Below is a small trained network, with its code and all its weights. Each question gives an input and a target symbol and asks what happens when units are switched off, that is, made to give their printed mean instead of their output.

import numpy as np


def w(rows, s, z=0):
    codes = np.array(rows[::2]) - 128.0
    scale = np.full(codes.shape[1], s)
    scale[-1] = z or s
    return codes * scale


def norm(h):
    return h / np.sqrt((h * h).mean(-1, keepdims=True) + 1e-5)


def f(y):
    return np.maximum(y, 0)


def softmax(a):
    e = np.exp(a - a.max(-1, keepdims=True))
    return e / e.sum(-1, keepdims=True)


def log_softmax(a):
    a = a - a.max(-1, keepdims=True)
    return a - np.log(np.exp(a).sum(-1, keepdims=True))


def net(x, mask):
    ids = ['ΓΘΛεζτ'.index(c) for c in x.split()]
    T = len(ids)
    res = E[ids] + P[:T]
    r = norm(res)
    for j in range(3):
        rows = slice(3 * j, 3 * j + 3)
        q, k, v = (r @ M[0][rows].T for M in (Q, K, V))
        z = softmax(np.where(np.tri(T) > 0, q @ k.T / 3**0.5, -1e9)) @ v
        o = O[0][rows]
        res = res + np.where(mask[j], z, o[:, -1]) @ o[:, :-1]
    y = f(norm(res) @ A[0][:, :-1].T + A[0][:, -1])
    res = res + np.where(mask[3:15], y, B[0][:, -1]) @ B[0][:, :-1]
    return log_softmax(norm(res)[-1] @ U[:, :-1].T + U[:, -1])


Q, K, V, O, A, B = {}, {}, {}, {}, {}, {}
E = w([
[95,155,143,205,125,75,99,208,117,146,89,124],'Γ',
[161,94,63,99,164,79,131,92,122,165,177,219],'Θ',
[179,254,146,104,134,117,154,147,148,129,134,133],'Λ',
[202,115,102,178,137,130,97,89,152,98,23,137],'ε',
[166,107,149,182,210,216,117,89,104,95,98,135],'ζ',
[174,84,205,108,98,135,134,101,133,135,99,99],'τ',
],0.0052)
P = w([
[148,164,205,201,1,199,151,63,103,99,130,212],'0',
[228,90,178,192,125,105,43,122,112,125,197,121],'1',
[141,147,171,162,94,180,140,94,158,169,104,166],'2',
[182,118,149,144,124,90,73,110,98,106,140,111],'3',
[127,135,152,136,118,176,142,118,161,177,109,150],'4',
[161,133,132,118,141,88,97,122,96,96,119,113],'5',
[112,128,132,125,133,165,150,132,171,181,113,133],'6',
[131,139,120,105,159,80,117,134,105,82,114,104],'7',
[90,130,108,110,135,158,154,136,172,174,117,116],'8',
[94,150,116,97,171,64,130,138,116,84,112,102],'9',
[70,118,88,71,130,158,155,141,173,158,105,106],'10',
[76,156,120,69,188,51,152,159,108,80,86,110],'11',
],0.0055)
Q[0] = w([
[161,151,18,193,175,229,91,96,177,166,150,229],'head 0',
[98,145,26,110,223,37,120,147,52,118,207,200],'head 0',
[198,21,177,132,111,39,46,94,39,106,181,131],'head 0',
[109,122,117,219,41,85,42,160,22,59,255,121],'head 1',
[92,197,120,147,130,9,87,247,17,58,197,139],'head 1',
[210,150,211,106,187,80,76,132,115,82,76,88],'head 1',
[87,179,149,28,118,90,213,121,99,119,115,129],'head 2',
[40,63,95,181,135,224,167,114,140,153,134,168],'head 2',
[39,33,127,180,103,97,117,155,79,88,33,128],'head 2',
],0.0056)
K[0] = w([
[149,229,86,206,173,113,98,130,126,114,136,197],'head 0',
[118,83,55,89,175,118,152,67,91,129,171,205],'head 0',
[170,2,194,118,78,169,157,84,132,199,228,155],'head 0',
[207,94,192,156,97,156,97,88,111,117,123,132],'head 1',
[174,75,155,166,112,189,115,76,141,112,66,112],'head 1',
[146,143,91,139,215,116,111,156,149,97,64,86],'head 1',
[48,118,71,60,110,143,171,139,128,59,113,113],'head 2',
[154,158,188,214,79,105,122,121,111,75,131,177],'head 2',
[174,171,178,74,115,129,164,82,77,92,185,147],'head 2',
],0.0068)
V[0] = w([
[163,94,128,119,129,191,103,103,139,129,102,68],'head 0',
[132,147,160,253,76,187,108,125,75,85,198,131],'head 0',
[101,186,154,57,121,134,130,147,133,128,80,73],'head 0',
[147,64,106,62,180,142,146,65,95,149,135,162],'head 1',
[164,118,47,91,94,43,116,78,176,184,115,184],'head 1',
[76,49,103,206,127,114,86,133,130,127,54,118],'head 1',
[76,53,117,161,147,182,119,126,117,132,83,115],'head 2',
[156,124,74,134,236,60,101,131,111,131,141,138],'head 2',
[136,214,126,110,168,180,149,143,96,51,96,112],'head 2',
],0.004)
O[0] = w([
[144,169,88,122,151,48,168,100,77,126,197,123,195],'head 0',
[69,73,65,21,198,100,192,159,149,126,147,107,253],'head 0',
[178,99,87,156,122,109,124,88,128,207,156,100,107],'head 0',
[138,128,203,128,173,112,172,4,157,132,119,182,30],'head 1',
[180,108,86,111,122,86,130,143,253,51,153,173,118],'head 1',
[78,45,207,188,91,71,170,154,131,122,93,124,65],'head 1',
[169,130,36,167,152,151,174,108,114,143,71,146,32],'head 2',
[80,116,139,78,76,191,141,154,88,29,121,183,17],'head 2',
[102,109,153,92,206,149,130,145,202,115,117,124,108],'head 2',
],0.0038,0.0018)
A[0] = w([
[183,126,112,115,208,150,113,132,124,84,136,121,121],'neuron 0',
[92,118,126,114,136,63,127,162,87,89,110,118,109],'neuron 1',
[135,222,38,88,102,239,136,120,144,192,125,108,17],'neuron 2',
[81,87,147,151,169,113,80,149,89,90,175,112,108],'neuron 3',
[21,128,82,133,174,210,209,93,98,148,108,147,62],'neuron 4',
[136,60,113,119,170,129,86,120,118,106,92,98,52],'neuron 5',
[125,110,79,125,137,163,155,46,215,129,144,174,64],'neuron 6',
[3,75,115,193,70,200,167,172,164,207,86,92,3],'neuron 7',
[101,122,136,32,107,82,223,104,133,148,90,89,108],'neuron 8',
[38,168,12,105,179,83,170,130,120,87,115,200,126],'neuron 9',
[95,151,139,84,158,138,125,170,63,98,158,72,110],'neuron 10',
[111,178,98,220,108,118,138,121,138,144,70,181,95],'neuron 11',
],0.0051,0.004)
B[0] = w([
[81,148,147,161,99,110,154,106,156,123,114,138,232],'neuron 0',
[119,160,93,103,130,164,136,177,159,138,128,126,228],'neuron 1',
[119,45,25,132,104,144,152,254,43,174,106,102,255],'neuron 2',
[130,130,83,126,115,169,158,121,93,161,85,116,202],'neuron 3',
[197,146,119,119,80,59,81,151,115,100,107,93,162],'neuron 4',
[75,159,142,163,114,120,175,147,167,134,148,133,167],'neuron 5',
[108,169,142,41,168,121,61,169,149,178,199,115,200],'neuron 6',
[95,47,130,205,104,20,188,125,249,3,180,137,219],'neuron 7',
[68,125,85,166,138,198,114,146,141,105,144,180,219],'neuron 8',
[129,152,184,143,144,89,166,139,114,151,54,52,188],'neuron 9',
[136,144,133,98,141,158,102,92,174,153,116,175,220],'neuron 10',
[94,139,113,109,100,148,124,142,58,59,151,158,180],'neuron 11',
],0.0059,0.003)
U = w([
[104,60,105,185,112,81,172,146,205,48,148,122,45],'Γ',
[133,196,164,43,177,126,87,110,225,153,164,154,132],'Θ',
[128,98,44,104,129,171,121,218,91,193,100,90,117],'Λ',
[156,111,87,106,96,151,60,84,49,33,134,255,48],'ε',
[215,134,180,143,115,51,106,63,43,134,116,28,254],'ζ',
[78,116,166,193,156,215,190,41,94,194,119,173,142],'τ',
],0.0055,0.0012)

Each question gives the input, a string of symbols that net reads in full, and the target symbol t.
The units are the heads (3 rows each of Q, K, V and O) and the neurons (one row each of A and B). Each row of codes is followed by its name. A weight is (code - 128) times the scale printed after its matrix; where a second scale follows, it is the last column's (O, A, B and U).
mask holds one flag per unit, heads first, then neurons. A switched-off unit (its flag False) gives its mean, the last column of its rows in O or B, instead of its output. The means were averaged over made-up inputs and are rounded, as every weight is.
A unit's drop is (log p(t) with every unit on - log p(t) with that unit switched off) / (log p(t) with every unit on - log p(t) with every unit switched off).
The circuit of an input: a set's keep is (log p(t) with only the set's units on - log p(t) with every unit switched off) / (log p(t) with every unit on - log p(t) with every unit switched off). Starting from the 12 units with the biggest drops (on a tie, the unit counted first), units are removed one at a time, each time the one whose removal leaves the highest keep (on an exact tie, the one counted first), for as long as the keep stays at least 0.8.
circuit, biggest first: the units of the circuit, biggest drop first
most important unit: the unit with the biggest drop
k most important neurons: the k neurons with the biggest drops, biggest first
which heads matter: for each layer, one digit per head in row order, 1 if its drop is at least 0.15 and else 0, layers parted by /
drop of u: that unit's drop, to one decimal
input Γ τ Γ ε τ τ ζ τ, target τ: 3 most important neurons	neuron 8; neuron 7; neuron 2
input Λ ε ζ τ τ Θ τ Λ ε Θ, target ζ: which heads matter	100
input τ Λ τ ζ τ Θ, target ε: circuit, biggest first	head 0
input Γ Γ ε, target Γ: circuit, biggest first	head 1; neuron 7
input ζ ζ τ ζ ε, target ε: which heads matter	010
input Λ τ ζ, target Λ: circuit, biggest first	head 1; neuron 2
input τ Γ ζ Λ τ ζ τ ζ, target ζ: circuit, biggest first	neuron 4; head 1
input τ τ ε τ, target Γ: circuit, biggest first	head 0; head 1; neuron 8
input Λ τ ε ε Γ Λ τ Γ Θ τ τ, target Θ: 2 most important neurons	neuron 6; neuron 2
input Θ Γ ζ τ τ τ ζ ζ ζ ζ Λ τ, target τ: circuit, biggest first	head 1; neuron 8
input Λ τ Θ Θ Θ Λ τ Λ Λ Γ Λ Γ, target Θ: which heads matter	001
input τ ε τ Θ, target ε: circuit, biggest first	head 0; head 2
input τ τ τ τ Λ τ τ Γ ε, target Γ: circuit, biggest first	neuron 7; head 1
input τ ζ ε Λ ζ, target Λ: circuit, biggest first	neuron 2; head 1
input ε τ Γ Λ τ Γ τ τ τ Γ τ Γ, target ζ: 2 most important neurons	neuron 2; neuron 8
input Λ Λ ε, target Λ: most important unit	head 1
input ε τ Θ ε τ τ ζ, target Θ: circuit, biggest first	head 1; neuron 6
input τ τ ζ, target ζ: circuit, biggest first	neuron 4; head 0; head 1
input Γ τ Θ τ, target ε: 3 most important neurons	neuron 8; neuron 2; neuron 7
input ε ζ Γ Λ Γ τ ε Γ Λ Γ τ Γ, target ζ: circuit, biggest first	head 0
input τ ε Λ τ Γ ζ τ Λ τ ε τ τ, target ζ: 2 most important neurons	neuron 7; neuron 2
input Θ Λ Γ ζ τ τ Θ τ, target ε: 3 most important neurons	neuron 8; neuron 2; neuron 9
input Λ τ τ, target Λ: drop of head 1	2.2
input τ ε ζ τ ε Γ ζ, target Γ: drop of neuron 7	0.4
input Λ ε ε, target Λ: drop of head 0	0.1
input Γ Γ ζ τ Θ Λ Λ τ τ Λ, target ζ: drop of head 2	0.4
input Λ τ Λ τ Γ Γ τ, target Γ: most important unit	neuron 7
